Below is a small trained network, with its code and all its weights. Each question gives an input and a class and asks what happens when units are switched off, that is, made to give their printed mean instead of their output.

import numpy as np


def w(rows, s, z=0):
    codes = np.array(rows[::2]) - 128.0
    scale = np.full(codes.shape[1], s)
    scale[-1] = z or s
    return codes * scale


def norm(h):
    return h / np.sqrt((h * h).mean(-1, keepdims=True) + 1e-5)


def f(y):
    return y / 2 * (1 + np.tanh(0.7978845608 * (y + 0.044715 * y**3)))


def log_softmax(a):
    a = a - a.max(-1, keepdims=True)
    return a - np.log(np.exp(a).sum(-1, keepdims=True))


def net(x, mask):
    res = np.array(x, float).reshape(1, 2) / 4 @ E
    u = 0
    for l in range(4):
        y = f(norm(res) @ A[l][:, :-1].T + A[l][:, -1])
        res = res + np.where(mask[u : u + 3], y, B[l][:, -1]) @ B[l][:, :-1]
        u += 3
    return log_softmax(norm(res)[-1] @ U[:, :-1].T + U[:, -1])


A, B = {}, {}
E = w([
[165,119,141,222,226,175,97,155,159,6,132],'x0',
[2,204,182,126,206,146,169,164,225,117,39],'x1',
],0.0091)
A[0] = w([
[96,153,129,116,117,89,210,139,205,186,88,140],'L0N0',
[59,193,128,59,143,206,188,183,199,94,138,2],'L0N1',
[196,1,118,133,28,156,187,137,131,111,169,13],'L0N2',
],0.0064,0.0043)
B[0] = w([
[160,186,119,168,134,188,136,145,62,133,112,254],'L0N0',
[91,138,140,125,113,95,129,80,164,125,117,235],'L0N1',
[110,122,4,155,106,142,166,72,118,126,155,219],'L0N2',
],0.018,0.0058)
A[1] = w([
[92,73,115,10,22,13,131,71,132,228,181,1],'L1N0',
[101,73,86,197,137,88,109,108,120,88,177,90],'L1N1',
[222,100,53,101,94,133,107,110,72,130,238,129],'L1N2',
],0.011,0.0079)
B[1] = w([
[1,166,135,156,149,170,64,142,87,107,74,178],'L1N0',
[164,93,181,84,158,86,125,158,143,192,170,178],'L1N1',
[136,165,148,110,75,216,180,76,178,74,90,248],'L1N2',
],0.017,0.016)
A[2] = w([
[154,112,101,123,90,103,176,110,84,236,123,118],'L2N0',
[133,132,97,98,96,45,96,190,33,207,124,120],'L2N1',
[251,57,72,49,57,105,141,63,197,121,176,2],'L2N2',
],0.012,0.0053)
B[2] = w([
[129,132,50,181,196,45,131,127,40,98,229,154],'L2N0',
[200,29,187,95,139,95,196,150,90,179,189,151],'L2N1',
[206,30,247,87,111,111,210,55,131,211,171,254],'L2N2',
],0.014,0.0066)
A[3] = w([
[19,202,39,166,66,179,187,80,131,136,3,124],'L3N0',
[55,107,119,155,167,120,97,117,109,177,94,2],'L3N1',
[132,169,38,181,110,72,147,46,146,101,114,33],'L3N2',
],0.011,0.0062)
B[3] = w([
[47,158,30,69,54,151,3,118,107,120,109,253],'L3N0',
[99,91,157,144,86,176,136,89,80,134,152,129],'L3N1',
[150,124,232,127,74,219,76,100,137,35,112,134],'L3N2',
],0.017,0.026)
U = w([
[210,27,220,26,55,210,234,70,189,139,163,39],'0',
[126,192,24,179,114,73,211,132,40,188,192,22],'1',
[32,218,2,64,50,204,20,78,107,83,67,254],'2',
[167,104,157,215,235,81,59,244,226,51,90,94],'3',
],0.015,0.0036)

Each question gives the input, the list of numbers given to net, and the class t.
The units are the neurons (one row each of A and B). Each row of codes is followed by its name. A weight is (code - 128) times the scale printed after its matrix; where a second scale follows, it is the last column's (A, B and U).
mask holds one flag per neuron, layer by layer. A switched-off neuron (its flag False) gives its mean, the last column of its row in B, instead of its output. The means were averaged over made-up inputs and are rounded, as every weight is.
A unit's drop is (log p(t) with every unit on - log p(t) with that unit switched off) / (log p(t) with every unit on - log p(t) with every unit switched off).
The circuit of an input: a set's keep is (log p(t) with only the set's units on - log p(t) with every unit switched off) / (log p(t) with every unit on - log p(t) with every unit switched off). Starting from all 12 units, units are removed one at a time, each time the one whose removal leaves the highest keep (on an exact tie, the one counted first), for as long as the keep stays at least 0.8.
units of the circuit, in order: the units of the circuit, biggest drop first
unit that matters most: the unit with the biggest drop
top k neurons: the k neurons with the biggest drops, biggest first
k most important neurons of layer l: the k neurons of layer l with the biggest drops, biggest first
drop when u is switched off: that unit's drop, to one decimal
input [0,-3], class 0: unit that matters most : L0N2
input [5,3], class 3: units of the circuit, in order : (L1N2, L3N0)
input [-8,1], class 1: units of the circuit, in order : (L1N2, L2N0, L3N0)
input [7,-1], class 3: top 4 neurons : (L0N2, L3N0, L1N2, L2N2)
input [8,0], class 3: units of the circuit, in order : (L3N0, L1N2)
input [0,-2], class 0: 2 most important neurons of layer 0 : (L0N2, L0N1)
input [7,0], class 3: top 2 neurons : (L3N0, L0N2)
input [4,-1], class 0: top 2 neurons : (L0N0, L1N0)
input [8,5], class 3: units of the circuit, in order : (L1N2, L3N0)
input [7,4], class 3: top 2 neurons : (L1N2, L3N0)
input [8,3], class 3: units of the circuit, in order : (L3N0, L1N2)
input [-7,4], class 1: top 3 neurons : (L1N2, L0N0, L1N0)
input [-8,2], class 1: top 3 neurons : (L1N2, L0N0, L2N0)
input [-7,3], class 1: top 2 neurons : (L1N2, L0N0)
input [4,2], class 3: most important neuron of layer 1 : (L1N2)
input [5,1], class 3: top 3 neurons : (L3N0, L1N2, L0N2)
input [-5,2], class 1: 2 most important neurons of layer 0 : (L0N0, L0N2)
input [-3,2], class 1: drop when L1N0 is switched off : 0.8
input [-2,1], class 1: drop when L2N1 is switched off : 0.2
input [6,-1], class 3: drop when L1N2 is switched off : 0.7
input [6,2], class 3: most important neuron of layer 0 : (L0N0)
